
[[  68   77  -23   41  139 -115 -240   86  -80 -144   32  -24   82  290
  -300  158  -67   49   34  109  278 -121 -281]
 [ 130   35 -215 -159 -189  -50 -147  -48 -278  177  -12    4   67  206
  -146  199  258  155  282   24 -120  -38   55]
 [ 168  104  -52  115  174  -17  -45  221 -519  -61  111   44   43  269
  -318  134  198   42   69  123  245   -3 -125]
 [ -15    6   74 -156   15  211   39    7  -95  113  180 -124   94  279
    17  117    2 -122  228 -203  -71   58  166]
 [  -6   26  -78  -10  -75  124   28  146  -80  163   70  -39   16  -86
    30  -57   28  133  194   21 -213  -65  101]
 [-451 -342  169   11   35   40  -28 -112  577  -47   92  -95   57   11
   148  -37 -237 -210   96  -76 -116   65  108]
 [   1   45 -101  144 -156  -69  279 -136  -17  114  196  150   45   91
   -22 -230  227 -221   27    0 -278  100  352]
 [ 196   45 -163  219   49 -235  -86   55 -124  -68  -89  168   99  173
  -132    9   93   72   -4  182  172 -110  -35]
 [ 169  155  -32 -194 -125   -7 -247  241  -78  341  100 -183  115  107
   -24   42   97   31  556   92 -136  -81  199]
 [ -42  -16   52 -132  -77  170  -14 -104  188   49  143 -150  108   90
   103  -54  -66 -128  156 -102  -56  -75    7]
 [ 221   -5 -114   97   97  -19  -18  -29 -262 -127  -93  126  121  271
   -61  128   44   91  -37    2  251 -106 -103]
 [ 244  151   27   90    0 -144  -22   76  199   84   22   47  166  156
    66 -188 -147 -122  194   72   30 -130  230]
 [ 274  126 -199  -36  -52    1  -58  -28 -469  -29    9   69   69  238
  -247  138  225  177   61   70  138 -110 -185]
 [-140 -213  115 -201  -11  322  117   -4   79  114   12  -59   58   42
   210   79 -293  104  284 -271 -233   32  251]
 [-199  -49  -43 -145  -21  371  135  -33 -190  -85  116  -53  -84  -60
  -180   65 -173  313  -50 -142 -174  -66 -273]
 [  55 -130  -41  -14 -126  299  489 -179  -54   30  -60  228   22 -108
   245 -209 -261  201   -5 -252 -359  -27  328]
 [  42 -196  357   53  240  150   95  181  156 -147   17   17  125  -26
   154 -210 -483  -66  268   59  243  -72  106]
 [ -26 -219  -18 -168 -137  315  114  -46  117  168 -116  -18   82 -137
   399  -25 -210  213  270 -212 -280  -95  254]
 [ -61 -104   83   77   42  148  211   -6  141   51   89   26   89   69
   208 -119 -118 -149   85 -150 -129   41  303]
 [-147   56 -106  177  133   45   59  169   58  128  108  -26   37  221
    78  141   42  -92  -83 -209 -179   61  236]
 [-132  -96  -52   96   74 -113 -159  111   71 -145  -59   64  -18  -39
  -240   42 -195  261   22  194   56 -126 -248]
 [  62   81  116  102  -21  -26   72   47  396   35  109  -14  117  -70
   128 -371 -255 -167  152   94  -74 -136  172]
 [  73   56 -331  -48 -230  -45   37 -106 -399  -73  -93  242 -110 -111
  -455   19   18  600  -23  178 -239 -157 -293]
 [ 114 -274  -73  158  -14  290  441  -80  -31   69 -171  233  121 -105
   599 -154  -74   77  -14 -258 -178  -18  457]
 [  41   39 -149  -44 -167 -334 -302  -80  126  -24  -73   68   41   91
  -341   17  -27  192  197  281  -18 -161 -176]
 [-177 -227  175  -92  -43  251  125  -55  526   52  -26  -66   93 -173
   391 -203 -484   15  212 -170 -236  -99  236]
 [ -37 -104 -114  354  213  -58  145  150 -324 -173  -22  243  -19   98
  -163   51   87  127 -204   88  122   28  -44]
 [ 205 -169   99  134  -25  244  541   15 -368  -12   46  282   38 -180
   167 -402  -42   50  172   54  -92   36  358]
 [ 337    4   80  -79   59  -15  -96  239 -386 -158 -162  159   30  -92
  -350  -92 -376  526  365  345  241 -246 -255]
 [ 144  -44 -111  152    2 -118   35  -65   19  -79 -126  184  102   97
    25  -52  -58   88  -21   67   66 -115   37]
 [   1  -94  153  -33  -51  223  171  -41  424  108   49  -70  142 -108
   426 -303 -307 -145  227 -126 -168 -100  309]
 [  36    8 -140   91   12 -119  -31  249 -368   63  -48  168  -50   -1
  -321   74   26  358  185  197 -128  -20   36]
 [-100  -38  285  -18  158  237   43   84  403   38  206 -220  164  135
   289 -129 -290 -359  183 -180   46  -19  199]
 [  68  328 -207   94  -33  -90  -45  227 -204   68  117   46  -57    9
  -408  -50  -19  272   13  156 -195 -131 -125]
 [-168 -105 -124 -117 -156  215  130 -170  -17  -17   19   34  -51  -89
   -68   11 -114  290  -12 -112 -296  -74 -110]
 [ 209  126  -28  -49   42   52  -92   66  -69  -57  -37    1   91  141
   -96   25 -213  175  101   13  122 -204 -144]
 [-150  -70  137  181   -1   39  242  110  444  128  135   28   55 -180
   259 -399 -244 -192  150    8 -295   14  429]
 [-178 -212   65  -89  -51  256  196 -116  132   27   53   11   35  -19
   161  -51 -201   37  120 -193 -235   26  175]
 [-118  -86   21  -57  -88  -21 -125   30  235  190  104 -129  104   66
   119  -22   77 -166  323   20 -143    8  216]
 [-170 -175   98 -270 -260  193  -22 -396  717   31   50 -174  145  -67
   337 -197 -328 -143  191 -169 -212 -160   33]
 [ 176   82 -166   85   83   20  -62  185 -380  -70  -85   97   11   57
  -204  108  -21  359   15  107  114 -162 -219]
 [-347 -303  133  226   93  300  428  -21  350    2  124   44   25 -163
   451 -263 -176 -216  -98 -228 -263  101  375]
 [-105 -198  157  -17   15  192  307  -91  -79   -9  152   80   52  120
    51  -91  -77 -142  151 -141 -119  149  293]
 [ -13    0   11   60   -2  188  347  -77 -123   45  169   86   51  149
    68  -98   19 -132  -12 -203 -183   92  290]
 [  94  -77   21  108  110  -81  -90   13   86  -86  -55   45  151  186
    48   19  -81  -67   82   53  221  -93    6]
 [ 263  228   -4    2  202  133 -128  237 -385  -65  114 -100  100  283
  -206  134   -2   64   74   22  324 -151 -259]
 [ -86 -125  -12  -57  -36   44  -27 -100  114  -46  -22   22   54   80
   -29   34 -154   96   97  -31  -51  -68  -40]
 [  35  -70  152   -1   38  106   19  103  459   99  -50  -53  155  -62
   369 -199 -432  -40  262  -75  -88 -147  284]
 [ -64  -63 -169  229 -206  -11  375  -88   86   76   29  256  -38 -287
    93 -390   22  103  -59   85 -433  -29  279]
 [  44   -6 -253  163   61  -18   83   40 -739 -143   49  205  -69  169
  -446  196  391  257 -158  138  112   37 -264]
 [  62   -3   31  -30  -59  -30 -141  -18  299  174   80 -150  206  184
   255  -51   81 -306  285  -23   11  -60  239]
 [ 223   88  -48  -37   54   12   12  113 -427  -23  -13  117   46  218
  -279  107  -58  244  166   38   67  -56  -22]
 [ 154  181  114  239  367   30  -58  341 -209 -163  173  -66  104  243
  -184  -10  -66 -132  -35  110  424  -87 -193]
 [  96   59 -269  -73 -231  -73  -19   66 -373  102  -83  183  -82 -144
  -364   -8   25  553  220  221 -305 -121  -69]
 [ -27   28 -173  -85 -244  277  325 -187  -85  118   84   79  -21 -101
    66 -141  -14  190  -17 -189 -441  -52  135]
 [   3  -76    8 -138 -139  255  125  -56   67   94   34  -43   58 -130
   182 -154 -147  122  211  -68 -213 -111   96]
 [ -68  -71 -200  200  -94  -82   83   26  -53  -67  -51  193  -64 -249
  -151 -176    8  315  -68  236 -163 -128 -127]
 [-130  -61  194    2   32   54  -27   21  522   35  134 -136  125   21
   184 -198 -309 -241  197  -32  -57  -66  162]
 [-175 -257 -226  140  -39 -125  -21 -117  -81 -189 -173  240  -59  -56
  -212  106    4  367 -136  148  -35  -68 -232]
 [-165   74  -10  114  -43 -310 -236  -48  373  -79  180  -60   49  111
  -316 -116   23 -201   44  269   42  -68 -172]
 [-103 -127   21 -123  -88  215  106   13   28   77   14    2    6 -106
    64  -53 -223  213  222  -80 -269  -45  119]
 [  -7 -124   -7  198  329  -56 -165  106 -158 -246  -54   38  108  379
  -112  309    0  -16 -137   -7  454  -33 -250]
 [ 137   16  -62  -62   -3  235   88   78 -305   28   12    6   46   17
     4   18  -33  219  128  -48  -17  -99  -39]
 [-135  -87  -77  -40  -43  123  115   28 -261  -44   36  105  -85  -45
  -267   45 -100  339   55   15 -205   -6  -95]
 [-151 -146  186   89  111  334  251   85  481   95   76  -95  117 -111
   549 -240 -369 -188   70 -271 -195  -38  378]
 [ 159   69  -93 -181 -199   78   36 -122 -111  127   34   18   80  101
   -48  -22   -5  119  247  -53 -187  -83  103]
 [  53 -127  208  143  241    6   39  242  -61 -165   -6   98   69   18
   -83 -119 -316   60  179  169  247  -58   -3]
 [ 238  -35    4   78   33  -73  -29  102 -161  -94  -92  137   92  -31
   -89 -134 -103  184  198  251  192 -168  -77]
 [-226   -6  -22  142   45 -146 -116  321  -61   93  166   -9  -70  -60
  -317  -28   80   83  212  261 -151   49   26]
 [-149  128  -55  120  223  236   88  428 -512   21  242  -60 -125   35
  -344  131   48  234  -40   -9  -90   42 -134]
 [  23   75  -19  163  -26 -267  -48  -46  256   -7  101   68  102  174
  -112 -159   10 -219   63  145    0  -33  126]]

[ -55 -196 -203 -120 -439 -110 -380   -7  -38 -200 -208  -53 -256   34
  -83 -286  248  119   -6   62 -167  168  224  -59 -129  148  340  171
  -22    2 -101  241 -340 -134] : 39
[ 117  216  -59  249   97  169  -76  -49  -93  175 -150 -160 -124   46
 -375  -45  102   88  228 -313  -22 -171  155  -66 -237 -189 -276  125
  119  -33  -92 -144 -234  148] : 21
[-217  -92 -118  102   89   45  109   84 -330   42  -93 -188   69  -13
   13  188  434   93  137  144  -23  151    5  141 -124  -43  -60   77
 -157   58  208  180   35  178] : 10
[ -18 -158 -239  132 -363 -166 -299 -148   46 -274   59   91 -872  292
   81  298 -518  279 -686  -27 -220 -106 -109 -459   11  -42  410  -40
  118   82 -120   23 -405   74] : 6
[-109  -69  -94 -211 -318 -119 -249 -266  131 -187    2   88    1 -141
  275 -354   25  -57 -317   45 -101  115   27  120  136  274  496  -46
  -51   18  -27   25    6  -25] : 60
[ -58  275  350  148  188   18  311 -114 -128  181  155 -261  295   29
 -118 -203   47 -187  266  138   94 -147 -166  198 -115   39 -227  -84
   46  112  148   61  410  -75] : 58
[  65  211  164  242   82  176  231 -245   11   12  -24 -139  100  128
 -132 -215 -106  -60  238  -20 -109 -208 -115   77   20  134 -205  -31
  183 -134  -59  -30  310   99] : 56
[-113   78   78  292  160   16  229  -97 -226  166  164 -124 -178  227
  -41  243 -116   47  -85   10   39 -138 -308  -41  -62 -104 -170  -91
   32   83  120  -14  236  149] : 49
[ 131 -166 -168  129 -153  -54  -87  -50 -285   58   24   44 -417   69
  -82  160   70   52 -168 -194   43  212  -38 -160 -104  114  284  200
  -44  -80   32   87  -97  -25] : 70
[ 135  -25 -117    5 -181   92  -44 -289   26  -79  -33  169 -145   16
  112 -162  -94  -66 -217 -242  -83    6  -14  -81  126  252  248   76
   65 -261 -106  -75   59  103] : 36
[ 317  163  104  -87    3   14   45 -187   -4 -175   -3  -85  230 -551
   92 -134   78 -236  -67    3  -31  313  260  185   27  413  565  146
  -66  -58  159   49   -1 -124] : 8
[-266 -169 -324 -154 -221  -49 -169   91 -156  -99 -151   63 -248   32
  196  205  252  138 -256  -61 -134  132  173 -111  -66  -99  238   69
 -199   15   98   77 -366  196] : 45
[-267  450   53 -111   -4  104   98   26  182  -16 -175 -122  135   36
  -14  -61  -39  -33  225 -181 -257 -296  327   23  -88 -265 -166 -141
  -56   76   60 -236 -257  227] : 64
[ -37  547  346   -9  269  219  321  -59  179 -148 -168 -404  634 -291
  -88 -265   93 -166  420  243 -200 -281  322  256 -110  -28 -289 -102
   85   96  132    7   32   90] : 17
[ 171  357  295  161  259   62  292   11 -105  -51   27 -361  185 -266
 -186  110  -17 -122  202  163  -36   -5  169   84 -200   46   17   42
   37  144  231   94   -6  -70] : 1
[-372  -59 -266   25 -226   41 -230 -133  150 -282 -211  -66 -218  196
  130  -66  -14  293 -170  134 -354 -203   42  -26   62 -119    6 -137
   60   60 -120    5 -237  316] : 15
[ 293  234  279   68  233  205  409 -242  -65   -2   96  -69  370 -237
   75 -118  -48 -323  -49   25   88  -78  -47   56   37  278  -38   48
   99 -204  118   52  370   16] : 31
[  56  461  190  143  293  104  249  150 -157  229   -9 -266   39  -40
 -296  252    0  -80  192 -207   49 -238  229 -128 -345 -361 -341   37
    7  144  184 -123 -250   87] : 3
[ 137 -314 -163 -131  -10   72 -271 -249 -185   82   27   95  218 -272
  209 -364  430 -120 -633   62  349  -12 -116  -35  -61  119  -22  179
   79 -130  -78  212   27   28] : 16
[  11    5   12  -35  -59   91  108 -116  -89  -46  -54   -5   77   21
   71 -134   94  -99  -56    7  -34  -49   11  -43  -14  130    3   62
   24 -153   17  107   92   54] : 37
[ 264 -206 -103  -39 -398 -186 -206  -66 -189  -19  116  191 -634  160
  -29   46 -206  -53 -512 -204   92  115  -28 -458 -131  168  456  216
   35 -104  -61  169 -246 -251] : 59
[-232   82   17  157  232  355  445 -121  -63 -249 -264 -254  513  -59
  170   -9  323   44  380  371 -312  -58   14  336  140  166 -264  -57
    9 -183  141  167  374  409] : 23
[  -7  218   28 -148   15  115   12  -45   41  -70 -180 -142  335 -281
   11 -235  270 -120  142  -21  -91   -7  332  147  -87   45   30   63
  -43  -15   72    3 -149   71] : 47
[   1  108   -7   11  -83  112  -52 -137  119 -223 -166 -138   44  -49
  -17 -208   -4   34  -31  109 -196 -170  163  -32  -41   40  -21    2
  129  -29  -77   70 -150   94] : 55
[  44  155  142  -23   10   37   99   17  -79  -10  -23 -152   63  -24
  -78  -69   52 -108  -42   77   14 -153  128 -128 -198  -59 -114   50
   52   35   72  143 -117  -54] : 46
[-195   35  -54   82    0  -40  -58   -1 -127  -22  -41 -213  -35  -20
  -30   27  192  112   43  128  -81   32   27  118 -120  -73   34  -16
  -64  178  115   77  -82   92] : 29
[-134  -88 -299 -161 -511  -62 -150 -129   97 -281 -133  264 -514  201
  244   75 -230   85 -246 -278 -369  135  149 -208  178  195  596   15
 -112 -194  -67  -87 -250  132] : 33
[-250   62  -61  -61 -308  -86 -138  -99  107 -128  -70  -26 -207  195
   46 -175  -91   73   10  -16 -244  -76   57    3   16   18  194 -102
  -24   76  -37  -18 -107   44] : 34
[-279   69  -59 -108 -103  -45  -38  -68   26 -119  -60  -80   68  -55
  180  -55  118   32  -54  104 -171   28   86  149   23   15  191 -102
 -120  122  114    6  -50  140] : 40
[ -11  137   -2  112   94  120  162  -45 -142   83  -44  -74   12   34
  -52   84   84  -40   65 -134  -28  -72   32  -28  -91  -43 -115   45
  -10  -69   79  -38   20  160] : 18
[ -21  343  146  -75   47  113   26  -74  102   25 -129 -191  337 -148
 -117 -365  149 -137  218  -42  -55 -211  258  112 -151  -68 -187  -11
   59   39    3  -53  -94   23] : 25
[-258  640  229 -168   -2   10  474  219  115  -56  -35  -78  -90  153
   58  431 -404 -160  193 -246 -341 -262  389 -222 -104 -299   13 -197
 -177  101  293 -249 -297  151] : 19
[ -46   30  -91  182 -248   48  -97 -312  224 -322  -67    5 -413  280
   51  -82 -454  193 -250   35 -346 -268 -106 -189  145   99  128 -121
  235  -78 -207  -41  -53  174] : 48
[-110 -373 -346 -262 -577 -201 -395  -72  -11 -355  -98  193 -478   47
  299  -37   32  116 -549   76 -197  241  109 -217   63  229  683  104
 -101  -45  -49  241 -354  -49] : 9
